Below is a small trained network, with its code and all its weights. Each question gives an input and a class and asks what happens when units are switched off, that is, made to give their printed mean instead of their output.

import numpy as np


def w(rows, s, z=0):
    codes = np.array(rows[::2]) - 128.0
    scale = np.full(codes.shape[1], s)
    scale[-1] = z or s
    return codes * scale


def norm(h):
    return h / np.sqrt((h * h).mean(-1, keepdims=True) + 1e-5)


def f(y):
    return np.maximum(y, 0)


def log_softmax(a):
    a = a - a.max(-1, keepdims=True)
    return a - np.log(np.exp(a).sum(-1, keepdims=True))


def net(x, mask):
    res = np.array(x, float).reshape(1, 3) / 4 @ E
    u = 0
    for l in range(2):
        y = f(norm(res) @ A[l][:, :-1].T + A[l][:, -1])
        res = res + np.where(mask[u : u + 10], y, B[l][:, -1]) @ B[l][:, :-1]
        u += 10
    return log_softmax(norm(res)[-1] @ U[:, :-1].T + U[:, -1])


A, B = {}, {}
E = w([
[189,110,3,51,188],'x0',
[135,124,25,189,77],'x1',
[175,4,129,144,139],'x2',
],0.006)
A[0] = w([
[96,133,219,115,151,3],'0.n0',
[72,62,33,254,127,114],'0.n1',
[151,69,163,182,140,3],'0.n2',
[89,165,81,233,161,7],'0.n3',
[94,167,213,196,88,106],'0.n4',
[66,110,181,104,153,21],'0.n5',
[92,28,170,208,101,45],'0.n6',
[131,206,123,174,150,138],'0.n7',
[167,70,189,134,84,8],'0.n8',
[128,99,134,73,176,45],'0.n9',
],0.0066,0.002)
B[0] = w([
[142,196,157,164,67,202],'0.n0',
[216,129,124,123,31,254],'0.n1',
[79,62,131,180,156,181],'0.n2',
[161,39,125,59,139,171],'0.n3',
[211,81,207,1,168,252],'0.n4',
[137,145,148,129,81,175],'0.n5',
[29,78,88,107,232,239],'0.n6',
[45,178,119,153,95,191],'0.n7',
[89,41,94,176,163,187],'0.n8',
[107,109,91,114,167,191],'0.n9',
],0.0099,0.0035)
A[1] = w([
[173,108,97,158,133,223],'1.n0',
[80,39,171,182,146,8],'1.n1',
[142,92,129,184,72,108],'1.n2',
[43,56,151,206,166,75],'1.n3',
[174,130,114,112,74,66],'1.n4',
[133,184,254,157,183,36],'1.n5',
[217,186,125,135,56,62],'1.n6',
[190,120,70,203,70,16],'1.n7',
[151,16,159,98,49,139],'1.n8',
[137,107,49,234,70,48],'1.n9',
],0.0087,0.0016)
B[1] = w([
[94,127,184,87,137,185],'1.n0',
[53,101,117,232,188,203],'1.n1',
[65,190,114,51,168,161],'1.n2',
[84,16,132,216,219,197],'1.n3',
[169,149,106,203,75,166],'1.n4',
[141,44,201,9,44,200],'1.n5',
[95,74,120,210,171,179],'1.n6',
[220,89,120,111,68,184],'1.n7',
[73,218,119,209,101,253],'1.n8',
[242,73,169,89,132,183],'1.n9',
],0.011,0.0061)
U = w([
[175,195,179,193,191,3],'0',
[78,206,106,110,119,89],'1',
[143,79,102,51,213,123],'2',
[124,105,250,40,75,162],'3',
[68,34,168,211,199,185],'4',
[246,67,106,147,75,175],'5',
[100,185,158,216,60,109],'6',
[132,178,112,115,177,81],'7',
],0.012,0.0063)

Each question gives the input, the list of numbers given to net, and the class t.
The units are the neurons (one row each of A and B). Each row of codes is followed by its name. A weight is (code - 128) times the scale printed after its matrix; where a second scale follows, it is the last column's (A, B and U).
mask holds one flag per neuron, layer by layer. A switched-off neuron (its flag False) gives its mean, the last column of its row in B, instead of its output. The means were averaged over made-up inputs and are rounded, as every weight is.
A unit's drop is (log p(t) with every unit on - log p(t) with that unit switched off) / (log p(t) with every unit on - log p(t) with every unit switched off).
The circuit of an input: a set's keep is (log p(t) with only the set's units on - log p(t) with every unit switched off) / (log p(t) with every unit on - log p(t) with every unit switched off). Starting from the 12 units with the biggest drops (on a tie, the unit counted first), units are removed one at a time, each time the one whose removal leaves the highest keep (on an exact tie, the one counted first), for as long as the keep stays at least 0.8.
units of the circuit, in order: the units of the circuit, biggest drop first
unit that matters most: the unit with the biggest drop
k most important neurons: the k neurons with the biggest drops, biggest first
k most important neurons of layer l: the k neurons of layer l with the biggest drops, biggest first
drop when u is switched off: that unit's drop, to one decimal
input [-3,3,-3], class 6: units of the circuit, in order => [1.n8, 0.n3]
input [1,4,5], class 5: unit that matters most => 0.n1
input [7,0,5], class 5: units of the circuit, in order => [0.n6, 1.n3]
input [0,1,-4], class 1: 3 most important neurons of layer 1 => [1.n5, 1.n9, 1.n7]
input [-4,6,1], class 6: units of the circuit, in order => [0.n1, 1.n8]
input [-6,6,0], class 6: units of the circuit, in order => [1.n8, 0.n4, 1.n3]
input [7,-2,-6], class 7: units of the circuit, in order => [1.n5, 1.n3]
input [-4,7,-1], class 6: units of the circuit, in order => [1.n8, 0.n1]
input [-5,4,-5], class 3: 3 most important neurons => [0.n4, 1.n5, 1.n1]
input [7,5,-8], class 5: units of the circuit, in order => [0.n6, 0.n4, 1.n9]
input [2,0,-1], class 7: 4 most important neurons => [0.n1, 1.n5, 1.n3, 0.n6]
input [-2,8,-2], class 5: 2 most important neurons => [1.n7, 1.n9]
input [2,-3,-4], class 3: 3 most important neurons => [0.n1, 1.n8, 0.n6]
input [-1,8,3], class 5: units of the circuit, in order => [0.n1]
input [2,2,-3], class 5: 3 most important neurons => [0.n6, 0.n4, 1.n8]
input [6,-4,-7], class 1: units of the circuit, in order => [0.n4, 1.n3]
input [-3,4,-2], class 6: units of the circuit, in order => [1.n8, 0.n1]
input [0,7,0], class 5: 2 most important neurons of layer 1 => [1.n9, 1.n7]
input [-7,0,-1], class 3: 2 most important neurons => [0.n4, 1.n5]
input [-6,3,-3], class 3: units of the circuit, in order => [0.n4]
input [1,6,5], class 5: 2 most important neurons => [0.n1, 1.n9]
input [1,4,-8], class 1: 3 most important neurons of layer 0 => [0.n1, 0.n7, 0.n0]
input [8,-2,-6], class 7: 3 most important neurons of layer 1 => [1.n5, 1.n3, 1.n9]
input [5,-3,-6], class 1: drop when 0.n4 is switched off => 0.3
input [6,1,3], class 5: drop when 0.n6 is switched off => 0.6
